Below are the code and all the weights of a small trained network. Each question names an input and a class and asks about switching units off, where a switched-off unit gives its printed mean instead of its output.

import numpy as np


def w(rows, s, z=0):
    codes = np.array(rows[::2]) - 128.0
    scale = np.full(codes.shape[1], s)
    scale[-1] = z or s
    return codes * scale


def f(y):
    return np.maximum(y, 0)


def log_softmax(a):
    a = a - a.max(-1, keepdims=True)
    return a - np.log(np.exp(a).sum(-1, keepdims=True))


def net(x, mask):
    res = np.array(x, float).reshape(1, 4) / 4 @ E
    y = f(res @ A[0][:, :-1].T + A[0][:, -1])
    res = res + np.where(mask, y, B[0][:, -1]) @ B[0][:, :-1]
    return log_softmax(res[-1] @ U[:, :-1].T + U[:, -1])


A, B = {}, {}
E = w([
[125,70,154,128,120,119,112,140,148,69,252,133],'x0',
[115,131,144,149,70,105,98,193,72,152,157,71],'x1',
[129,195,146,187,255,164,115,133,93,89,138,122],'x2',
[53,158,170,96,144,146,80,121,135,219,130,149],'x3',
],0.016)
A[0] = w([
[112,96,144,59,122,88,65,56,198,167,125,158,2],'N0',
[123,104,255,147,108,46,129,183,99,129,201,98,247],'N1',
[135,174,139,204,127,192,120,203,69,79,105,113,195],'N2',
[126,196,134,113,157,168,142,78,140,170,93,182,225],'N3',
[167,8,112,78,108,103,170,59,177,122,169,173,231],'N4',
[119,132,120,146,98,125,96,186,73,89,226,110,246],'N5',
[112,87,129,114,99,123,198,78,185,67,156,117,15],'N6',
[106,182,117,160,176,159,99,53,140,145,99,147,74],'N7',
[162,28,77,104,135,121,135,98,110,80,129,120,96],'N8',
[174,206,67,148,102,171,138,175,88,172,31,62,173],'N9',
[104,134,119,130,103,80,177,134,107,182,79,98,138],'N10',
],0.0094,0.0019)
B[0] = w([
[72,150,254,173,111,144,14,173,95,69,178,92,203],'N0',
[170,7,55,86,82,213,120,202,109,209,70,122,227],'N1',
[132,119,85,219,176,105,180,101,19,60,94,105,208],'N2',
[50,215,135,105,219,139,145,72,119,129,124,136,203],'N3',
[137,84,185,139,61,133,165,161,198,67,153,192,255],'N4',
[164,35,44,132,131,182,34,234,129,153,130,25,223],'N5',
[197,76,154,239,153,144,138,87,204,108,97,150,203],'N6',
[145,183,139,33,186,169,143,50,113,181,169,69,191],'N7',
[115,127,145,151,126,116,141,94,142,42,170,154,203],'N8',
[134,159,60,83,120,42,176,147,62,116,31,211,228],'N9',
[108,149,152,167,64,62,180,132,132,145,108,152,185],'N10',
],0.008,0.017)
U = w([
[143,71,174,175,75,109,168,111,242,73,143,170,227],'0',
[117,148,110,118,98,1,158,108,67,148,76,186,238],'1',
[26,167,210,107,98,145,59,133,132,164,118,149,92],'2',
[132,106,81,192,154,146,66,167,52,71,128,65,20],'3',
[121,63,160,79,53,177,54,192,142,214,147,131,1],'4',
[129,177,130,103,222,209,154,55,90,146,98,155,164],'5',
],0.01,0.0018)

Each question gives the input, the list of numbers given to net, and the class t.
The units are the neurons (one row each of A and B). Each row of codes is followed by its name. A weight is (code - 128) times the scale printed after its matrix; where a second scale follows, it is the last column's (A, B and U).
mask holds one flag per neuron, in row order. A switched-off neuron (its flag False) gives its mean, the last column of its row in B, instead of its output. The means were averaged over made-up inputs and are rounded, as every weight is.
A unit's drop is (log p(t) with every unit on - log p(t) with that unit switched off) / (log p(t) with every unit on - log p(t) with every unit switched off).
The circuit of an input: a set's keep is (log p(t) with only the set's units on - log p(t) with every unit switched off) / (log p(t) with every unit on - log p(t) with every unit switched off). Starting from all 11 units, units are removed one at a time, each time the one whose removal leaves the highest keep (on an exact tie, the one counted first), for as long as the keep stays at least 0.8.
units of the circuit, in order: the units of the circuit, biggest drop first
most important unit: the unit with the biggest drop
k most important neurons: the k neurons with the biggest drops, biggest first
drop when u is switched off: that unit's drop, to one decimal
input [-5,5,5,3], class 1: most important unit	N9
input [-3,4,-5,6], class 2: units of the circuit, in order	N0, N5
input [2,3,7,7], class 5: 3 most important neurons	N7, N0, N3
input [3,-2,-8,6], class 0: 2 most important neurons	N4, N5
input [-4,8,4,1], class 1: 2 most important neurons	N9, N0
input [-4,-8,-5,2], class 2: 2 most important neurons	N0, N3
input [-5,-7,-2,-4], class 5: 2 most important neurons	N3, N7
input [-5,4,5,-7], class 1: drop when N9 is switched off	0.8
input [-4,-1,2,-1], class 5: drop when N3 is switched off	0.5
input [-7,3,8,-8], class 1: drop when N9 is switched off	0.6
